Here is a tiny trained network, its code and every weight. The questions are about switching its units off for an input and a target symbol, where a switched-off unit gives its printed mean instead of its output.

import numpy as np


def w(rows, s, z=0):
    codes = np.array(rows[::2]) - 128.0
    scale = np.full(codes.shape[1], s)
    scale[-1] = z or s
    return codes * scale


def f(y):
    return y / 2 * (1 + np.tanh(0.7978845608 * (y + 0.044715 * y**3)))


def softmax(a):
    e = np.exp(a - a.max(-1, keepdims=True))
    return e / e.sum(-1, keepdims=True)


def log_softmax(a):
    a = a - a.max(-1, keepdims=True)
    return a - np.log(np.exp(a).sum(-1, keepdims=True))


def net(x, mask):
    ids = ['αβλπσφω'.index(c) for c in x.split()]
    T = len(ids)
    res = E[ids] + P[:T]
    r = res
    for j in range(2):
        rows = slice(3 * j, 3 * j + 3)
        q, k, v = (r @ M[0][rows].T for M in (Q, K, V))
        z = softmax(np.where(np.tri(T) > 0, q @ k.T / 3**0.5, -1e9)) @ v
        o = O[0][rows]
        res = res + np.where(mask[j], z, o[:, -1]) @ o[:, :-1]
    y = f(res @ A[0][:, :-1].T + A[0][:, -1])
    res = res + np.where(mask[2:10], y, B[0][:, -1]) @ B[0][:, :-1]
    return log_softmax(res[-1] @ U[:, :-1].T + U[:, -1])


Q, K, V, O, A, B = {}, {}, {}, {}, {}, {}
E = w([
[119,132,178,136],'α',
[203,151,64,136],'β',
[102,188,158,70],'λ',
[145,205,184,105],'π',
[87,116,248,158],'σ',
[55,151,47,113],'φ',
[92,38,139,136],'ω',
],0.012)
P = w([
[158,136,87,94],'0',
[94,93,157,240],'1',
[81,52,110,231],'2',
[125,69,122,233],'3',
[120,67,128,228],'4',
[153,87,116,253],'5',
[90,118,141,210],'6',
[113,117,132,224],'7',
],0.0063)
Q[0] = w([
[207,127,33,53],'h1',
[144,150,65,74],'h1',
[244,113,50,80],'h1',
[1,255,130,79],'h2',
[169,190,76,38],'h2',
[106,140,20,41],'h2',
],0.0056)
K[0] = w([
[24,29,247,145],'h1',
[56,92,125,246],'h1',
[111,90,162,141],'h1',
[136,77,79,144],'h2',
[109,84,106,156],'h2',
[101,218,234,254],'h2',
],0.008)
V[0] = w([
[52,51,99,160],'h1',
[23,31,141,175],'h1',
[60,1,249,111],'h1',
[93,32,99,221],'h2',
[8,69,26,67],'h2',
[172,133,22,93],'h2',
],0.0071)
O[0] = w([
[33,151,144,142,83],'h1',
[62,143,167,124,99],'h1',
[106,142,245,152,65],'h1',
[57,106,138,94,182],'h2',
[55,149,66,214,29],'h2',
[126,84,66,143,4],'h2',
],0.011,0.0014)
A[0] = w([
[236,40,254,142,172],'n1',
[134,116,107,142,75],'n2',
[218,115,215,114,169],'n3',
[47,120,77,207,153],'n4',
[9,175,54,92,253],'n5',
[106,135,242,150,97],'n6',
[143,111,83,161,187],'n7',
[103,200,86,211,193],'n8',
],0.0065,0.0028)
B[0] = w([
[170,182,113,2,255],'n1',
[132,101,158,140,118],'n2',
[136,128,166,53,216],'n3',
[172,148,164,206,184],'n4',
[208,155,142,206,197],'n5',
[31,125,130,134,219],'n6',
[108,217,97,70,159],'n7',
[191,241,125,148,171],'n8',
],0.0062,0.0051)
U = w([
[91,107,148,97,90],'α',
[93,97,2,82,124],'β',
[124,128,108,118,67],'λ',
[170,121,133,82,140],'π',
[57,135,176,85,68],'σ',
[101,161,103,192,249],'φ',
[104,70,214,224,85],'ω',
],0.0076,0.0019)

Each question gives the input, a string of symbols that net reads in full, and the target symbol t.
The units are the heads (3 rows each of Q, K, V and O) and the neurons (one row each of A and B). Each row of codes is followed by its name. A weight is (code - 128) times the scale printed after its matrix; where a second scale follows, it is the last column's (O, A, B and U).
mask holds one flag per unit, heads first, then neurons. A switched-off unit (its flag False) gives its mean, the last column of its rows in O or B, instead of its output. The means were averaged over made-up inputs and are rounded, as every weight is.
A unit's drop is (log p(t) with every unit on - log p(t) with that unit switched off) / (log p(t) with every unit on - log p(t) with every unit switched off).
The circuit of an input: a set's keep is (log p(t) with only the set's units on - log p(t) with every unit switched off) / (log p(t) with every unit on - log p(t) with every unit switched off). Starting from all 10 units, units are removed one at a time, each time the one whose removal leaves the highest keep (on an exact tie, the one counted first), for as long as the keep stays at least 0.8.
units of the circuit, in order: the units of the circuit, biggest drop first
most important unit: the unit with the biggest drop
k most important neurons: the k neurons with the biggest drops, biggest first
heads that matter: for each layer, one digit per head in row order, 1 if its drop is at least 0.15 and else 0, layers parted by /
drop of u: that unit's drop, to one decimal
input φ π σ, target φ: units of the circuit, in order -> h2; h1; n8
input σ π α σ σ σ, target σ: most important unit -> h2
input π π ω, target π: units of the circuit, in order -> h2; h1; n1
input β λ φ, target φ: units of the circuit, in order -> h2; n5; n4; n8
input σ σ σ ω, target σ: units of the circuit, in order -> h1; h2; n1
input π σ β β σ, target π: 2 most important neurons -> n1; n6
input λ φ ω σ π ω σ β, target ω: 2 most important neurons -> n1; n7
input σ ω π, target σ: units of the circuit, in order -> h1; h2; n6
input σ ω α π π, target σ: units of the circuit, in order -> h1; h2; n6; n5
input σ σ α σ λ, target σ: units of the circuit, in order -> h1; h2; n6
input φ ω ω π λ σ ω ω, target ω: units of the circuit, in order -> h1; h2; n1; n4
input φ β π β β β, target β: units of the circuit, in order -> h1; h2
input φ φ φ φ π, target φ: heads that matter -> 01
input φ λ λ, target φ: heads that matter -> 01
input β λ ω σ ω, target β: units of the circuit, in order -> h1
input φ ω α β, target ω: 2 most important neurons -> n1; n4
input β σ α, target β: drop of h1 -> 0.8
input β β π λ, target β: drop of h1 -> 0.7
input ω ω ω σ σ λ, target ω: drop of h2 -> 0.2
input σ β φ, target φ: most important unit -> n5
